Below are the code and all the weights of a small trained network. Each question names an input and a target symbol and asks about switching units off, where a switched-off unit gives its printed mean instead of its output.

import numpy as np


def w(rows, s, z=0):
    codes = np.array(rows[::2]) - 128.0
    scale = np.full(codes.shape[1], s)
    scale[-1] = z or s
    return codes * scale


def norm(h):
    return h / np.sqrt((h * h).mean(-1, keepdims=True) + 1e-5)


def f(y):
    return y / 2 * (1 + np.tanh(0.7978845608 * (y + 0.044715 * y**3)))


def softmax(a):
    e = np.exp(a - a.max(-1, keepdims=True))
    return e / e.sum(-1, keepdims=True)


def log_softmax(a):
    a = a - a.max(-1, keepdims=True)
    return a - np.log(np.exp(a).sum(-1, keepdims=True))


def net(x, mask):
    ids = ['ΠΦΨαεζημσ'.index(c) for c in x.split()]
    T = len(ids)
    res = E[ids] + P[:T]
    u = 0
    for l in range(2):
        r = norm(res)
        for j in range(2):
            rows = slice(2 * j, 2 * j + 2)
            q, k, v = (r @ M[l][rows].T for M in (Q, K, V))
            z = softmax(np.where(np.tri(T) > 0, q @ k.T / 2**0.5, -1e9)) @ v
            o = O[l][rows]
            res = res + np.where(mask[u + j], z, o[:, -1]) @ o[:, :-1]
        u += 2
        y = f(norm(res) @ A[l][:, :-1].T + A[l][:, -1])
        res = res + np.where(mask[u : u + 8], y, B[l][:, -1]) @ B[l][:, :-1]
        u += 8
    return log_softmax(norm(res)[-1] @ U[:, :-1].T + U[:, -1])


Q, K, V, O, A, B = {}, {}, {}, {}, {}, {}
E = w([
[163,37,152,191,161,121,63,117],'Π',
[142,177,75,253,155,168,112,136],'Φ',
[158,65,158,249,86,166,114,120],'Ψ',
[134,165,5,57,198,199,150,103],'α',
[75,189,177,240,185,131,94,113],'ε',
[165,153,55,87,122,120,161,92],'ζ',
[161,61,158,147,103,23,151,83],'η',
[118,180,112,159,74,73,215,68],'μ',
[65,238,163,249,135,142,132,113],'σ',
],0.004)
P = w([
[143,123,99,144,169,33,169,172],'0',
[73,98,50,163,116,119,164,133],'1',
[147,96,64,175,112,120,157,69],'2',
[204,148,102,154,150,100,153,108],'3',
[129,181,138,108,130,90,100,253],'4',
[66,116,90,102,69,127,65,184],'5',
[115,101,116,127,90,147,110,41],'6',
[172,135,190,110,173,131,200,111],'7',
[154,146,182,90,145,104,145,235],'8',
[98,115,111,108,30,146,42,138],'9',
[131,113,153,119,94,173,130,54],'10',
[162,91,171,118,181,174,198,83],'11',
],0.0058)
Q[0] = w([
[114,150,131,83,76,103,63,246],'0.h0',
[64,112,99,112,47,148,57,80],'0.h0',
[135,155,146,137,91,106,148,131],'0.h1',
[165,100,146,119,120,121,125,125],'0.h1',
],0.011)
K[0] = w([
[72,109,64,141,70,116,66,88],'0.h0',
[168,138,148,144,139,151,123,3],'0.h0',
[110,141,172,151,76,136,121,108],'0.h1',
[122,87,129,128,110,109,120,141],'0.h1',
],0.011)
V[0] = w([
[136,133,80,41,249,167,95,178],'0.h0',
[108,254,126,68,86,82,176,71],'0.h0',
[94,107,86,57,169,162,193,147],'0.h1',
[175,127,106,163,90,154,192,155],'0.h1',
],0.005)
O[0] = w([
[106,137,61,113,80,69,2,121,155],'0.h0',
[85,29,84,165,227,124,125,229,157],'0.h0',
[114,115,244,219,101,149,114,84,159],'0.h1',
[116,148,119,128,57,101,204,135,254],'0.h1',
],0.0054,0.002)
A[0] = w([
[156,154,84,105,30,118,71,144,148],'0.n0',
[111,90,218,215,78,47,112,123,252],'0.n1',
[136,73,99,115,122,113,125,66,66],'0.n2',
[129,78,220,117,129,135,126,100,173],'0.n3',
[120,121,219,229,122,129,85,130,207],'0.n4',
[136,145,117,84,123,152,3,91,57],'0.n5',
[118,153,82,131,107,18,151,133,191],'0.n6',
[162,102,159,147,106,136,153,190,164],'0.n7',
],0.005,0.0017)
B[0] = w([
[79,115,153,154,138,151,60,126,213],'0.n0',
[90,120,2,61,147,115,93,115,233],'0.n1',
[149,115,89,144,101,173,123,159,153],'0.n2',
[207,158,125,112,78,184,193,109,133],'0.n3',
[83,184,90,30,129,82,173,177,181],'0.n4',
[141,80,214,200,89,227,175,161,152],'0.n5',
[124,70,112,130,151,180,27,130,254],'0.n6',
[132,181,95,91,197,163,147,5,165],'0.n7',
],0.0041,0.0025)
Q[1] = w([
[120,146,194,93,132,159,103,159],'1.h0',
[119,103,163,174,124,156,92,94],'1.h0',
[141,145,174,93,174,55,103,126],'1.h1',
[134,147,78,163,196,60,136,2],'1.h1',
],0.0073)
K[1] = w([
[77,125,77,102,80,194,151,123],'1.h0',
[172,83,77,182,123,132,138,61],'1.h0',
[88,162,123,135,109,167,143,228],'1.h1',
[161,192,175,85,132,3,122,212],'1.h1',
],0.0069)
V[1] = w([
[154,57,79,172,38,156,181,98],'1.h0',
[90,201,207,85,175,107,104,177],'1.h0',
[46,88,144,134,110,152,146,92],'1.h1',
[59,255,86,146,126,194,138,186],'1.h1',
],0.0049)
O[1] = w([
[71,93,203,67,115,75,125,238,173],'1.h0',
[191,142,57,221,201,135,112,45,3],'1.h0',
[48,15,145,170,185,159,74,82,116],'1.h1',
[192,42,90,255,29,233,84,243,161],'1.h1',
],0.0039,0.0027)
A[1] = w([
[91,11,44,140,168,127,126,162,80],'1.n0',
[219,93,73,207,137,140,91,24,56],'1.n1',
[127,181,104,231,123,188,95,119,149],'1.n2',
[98,78,100,117,203,139,21,170,200],'1.n3',
[142,140,60,144,9,123,55,118,142],'1.n4',
[195,71,125,24,122,34,110,122,168],'1.n5',
[122,225,173,75,17,127,41,3,5],'1.n6',
[36,116,65,79,60,181,164,139,75],'1.n7',
],0.0047,0.0027)
B[1] = w([
[154,183,175,151,132,71,157,194,229],'1.n0',
[122,223,134,187,118,66,82,81,128],'1.n1',
[203,135,159,67,94,136,134,112,158],'1.n2',
[132,137,131,120,10,100,202,100,252],'1.n3',
[118,97,122,17,169,161,125,183,223],'1.n4',
[134,195,119,159,110,201,145,134,168],'1.n5',
[214,92,176,146,245,20,97,237,166],'1.n6',
[253,228,113,148,138,107,107,137,198],'1.n7',
],0.0051,0.004)
U = w([
[128,161,82,107,110,54,151,159,253],'Π',
[173,133,125,92,111,164,121,174,133],'Φ',
[146,122,254,125,66,164,159,125,124],'Ψ',
[73,66,130,145,185,119,157,163,66],'α',
[69,143,130,77,142,131,157,63,67],'ε',
[66,88,125,120,89,142,67,138,173],'ζ',
[149,132,190,105,172,71,74,137,28],'η',
[156,167,99,151,113,155,83,83,31],'μ',
[150,106,94,193,151,158,137,152,16],'σ',
],0.0078,0.003)

Each question gives the input, a string of symbols that net reads in full, and the target symbol t.
The units are the heads (2 rows each of Q, K, V and O) and the neurons (one row each of A and B). Each row of codes is followed by its name. A weight is (code - 128) times the scale printed after its matrix; where a second scale follows, it is the last column's (O, A, B and U).
mask holds one flag per unit, layer by layer, with each layer's heads first. A switched-off unit (its flag False) gives its mean, the last column of its rows in O or B, instead of its output. The means were averaged over made-up inputs and are rounded, as every weight is.
A unit's drop is (log p(t) with every unit on - log p(t) with that unit switched off) / (log p(t) with every unit on - log p(t) with every unit switched off).
The circuit of an input: a set's keep is (log p(t) with only the set's units on - log p(t) with every unit switched off) / (log p(t) with every unit on - log p(t) with every unit switched off). Starting from the 12 units with the biggest drops (on a tie, the unit counted first), units are removed one at a time, each time the one whose removal leaves the highest keep (on an exact tie, the one counted first), for as long as the keep stays at least 0.8.
units of the circuit, in order: the units of the circuit, biggest drop first
unit that matters most: the unit with the biggest drop
top k neurons: the k neurons with the biggest drops, biggest first
k most important neurons of layer l: the k neurons of layer l with the biggest drops, biggest first
heads that matter: for each layer, one digit per head in row order, 1 if its drop is at least 0.15 and else 0, layers parted by /
input α α σ Ψ α α η Ψ, target ζ: units of the circuit, in order : [0.h0]
input σ α α ζ Φ Ψ Π ζ α Φ α ζ, target ζ: units of the circuit, in order : [0.h0, 0.n0]
input α Π μ, target ζ: units of the circuit, in order : [0.h0, 0.n6]
input η ζ ζ, target ε: top 2 neurons : [1.n0, 1.n3]
input Π Ψ Ψ, target η: units of the circuit, in order : [0.h0, 1.n6, 1.h1]
input α α Ψ ζ Φ α Π, target Π: top 2 neurons : [0.n1, 0.n4]
input ζ μ Π, target Π: top 2 neurons : [1.n0, 0.n1]
input Φ ζ Φ ζ Φ Π η Π ζ α σ σ, target Π: units of the circuit, in order : [0.h0, 0.n4]
input ζ μ Π Π ε Π μ, target η: units of the circuit, in order : [1.n6, 1.n3]
input σ ε α α ζ, target μ: top 2 neurons : [1.n1, 0.n5]
input ε Π Φ η α Φ Φ α ε Φ Ψ, target ζ: 2 most important neurons of layer 0 : [0.n0, 0.n5]
input σ μ Ψ μ α σ η η η ζ σ, target ε: 2 most important neurons of layer 1 : [1.n0, 1.n6]
input μ σ α Π η ζ α, target η: units of the circuit, in order : [1.n6, 0.h0]
input η Ψ Φ ε μ ε α μ, target α: units of the circuit, in order : [0.h0]
input Π ε α μ, target η: units of the circuit, in order : [1.n6, 0.h0, 1.n3]
input η Φ α Π, target ε: heads that matter : 00 / 01
input σ ε Φ Φ ζ ε, target Φ: top 3 neurons : [1.n2, 1.n4, 1.n3]
input α Φ α, target ζ: heads that matter : 11 / 00
input ζ Φ α ζ α Π Π Π ε Ψ Ψ, target η: units of the circuit, in order : [1.n6, 1.h1]
input α Π ε Π ζ α Φ, target η: units of the circuit, in order : [1.n6, 0.h0]
input α Π η, target ζ: top 2 neurons : [0.n6, 0.n0]
input α Ψ Π ε ε ζ, target η: units of the circuit, in order : [0.h0, 1.n6, 1.n3]
input α Ψ α α α ε Π α α, target Ψ: top 2 neurons : [0.n1, 1.n4]
input η η α α, target ε: unit that matters most : 1.h1
